Below is a small trained network, with its code and all its weights. Each question gives an input and a class and asks what happens when units are switched off, that is, made to give their printed mean instead of their output.

import numpy as np


def w(rows, s, z=0):
    codes = np.array(rows[::2]) - 128.0
    scale = np.full(codes.shape[1], s)
    scale[-1] = z or s
    return codes * scale


def f(y):
    return y / 2 * (1 + np.tanh(0.7978845608 * (y + 0.044715 * y**3)))


def log_softmax(a):
    a = a - a.max(-1, keepdims=True)
    return a - np.log(np.exp(a).sum(-1, keepdims=True))


def net(x, mask):
    res = np.array(x, float).reshape(1, 6) / 4 @ E
    y = f(res @ A[0][:, :-1].T + A[0][:, -1])
    res = res + np.where(mask, y, B[0][:, -1]) @ B[0][:, :-1]
    return log_softmax(res[-1] @ U[:, :-1].T + U[:, -1])


A, B = {}, {}
E = w([
[198,51,167,134,65,90,88,130],'x0',
[168,25,60,216,124,97,90,72],'x1',
[142,105,162,218,183,64,235,212],'x2',
[31,170,122,134,207,190,103,163],'x3',
[186,130,69,114,2,210,146,8],'x4',
[97,93,71,193,106,81,135,172],'x5',
],0.0083)
A[0] = w([
[95,153,179,135,147,138,117,198,244],'n1',
[63,202,182,104,201,99,132,198,157],'n2',
[197,91,243,106,75,45,109,145,117],'n3',
[102,103,123,112,188,98,49,143,216],'n4',
[172,94,90,199,138,26,126,170,177],'n5',
[134,67,95,203,121,92,160,140,236],'n6',
[83,152,122,93,98,124,170,156,254],'n7',
[138,76,108,178,139,46,122,183,159],'n8',
[176,129,83,149,42,158,171,93,91],'n9',
[110,132,69,99,115,151,1,83,79],'n10',
],0.0098,0.0031)
B[0] = w([
[106,185,99,95,164,132,169,94,205],'n1',
[73,254,55,95,169,183,140,191,254],'n2',
[219,43,161,125,114,107,169,113,205],'n3',
[131,122,53,100,125,131,180,133,183],'n4',
[83,130,123,148,161,79,178,156,222],'n5',
[113,135,122,147,178,62,173,102,210],'n6',
[145,134,85,96,175,159,153,54,174],'n7',
[45,134,128,130,196,64,180,168,209],'n8',
[104,195,66,97,164,163,116,169,209],'n9',
[176,77,149,84,49,190,121,54,199],'n10',
],0.0095,0.013)
U = w([
[178,167,160,132,128,93,150,167,68],'0',
[114,67,105,175,166,1,185,143,154],'1',
[187,82,114,119,25,199,114,85,227],'2',
[71,241,43,127,177,188,158,140,228],'3',
[48,130,158,192,93,132,85,198,2],'4',
[126,111,122,183,99,176,72,142,24],'5',
[84,135,183,187,105,110,63,178,15],'6',
],0.0093,0.0041)

Each question gives the input, the list of numbers given to net, and the class t.
The units are the neurons (one row each of A and B). Each row of codes is followed by its name. A weight is (code - 128) times the scale printed after its matrix; where a second scale follows, it is the last column's (A, B and U).
mask holds one flag per neuron, in row order. A switched-off neuron (its flag False) gives its mean, the last column of its row in B, instead of its output. The means were averaged over made-up inputs and are rounded, as every weight is.
A unit's drop is (log p(t) with every unit on - log p(t) with that unit switched off) / (log p(t) with every unit on - log p(t) with every unit switched off).
The circuit of an input: a set's keep is (log p(t) with only the set's units on - log p(t) with every unit switched off) / (log p(t) with every unit on - log p(t) with every unit switched off). Starting from all 10 units, units are removed one at a time, each time the one whose removal leaves the highest keep (on an exact tie, the one counted first), for as long as the keep stays at least 0.8.
circuit, biggest first: the units of the circuit, biggest drop first
top k neurons: the k neurons with the biggest drops, biggest first
drop when u is switched off: that unit's drop, to one decimal
input [8,-7,-1,0,-1,-5], class 0: circuit, biggest first -> (n3)
input [-5,3,4,1,-2,6], class 1: circuit, biggest first -> (n9, n6)
input [7,-3,5,3,4,-3], class 2: circuit, biggest first -> (n8, n2)
input [-7,0,-3,6,8,-5], class 2: circuit, biggest first -> (n10, n2)
input [8,-4,8,2,4,-4], class 1: top 2 neurons -> (n10, n2)
input [-2,3,3,-4,5,-8], class 2: top 4 neurons -> (n2, n8, n5, n1)
input [-3,3,-8,-5,-7,5], class 1: top 2 neurons -> (n2, n9)
input [-4,-5,-8,-2,8,4], class 2: top 2 neurons -> (n10, n2)
input [8,-7,3,-3,-1,-2], class 0: drop when n10 is switched off -> 0.2
input [-6,2,-3,-3,8,-4], class 2: drop when n10 is switched off -> 0.4
input [6,-8,-8,-7,6,0], class 2: drop when n7 is switched off -> 0.0
input [-8,5,-7,-8,2,-5], class 2: drop when n10 is switched off -> 0.1
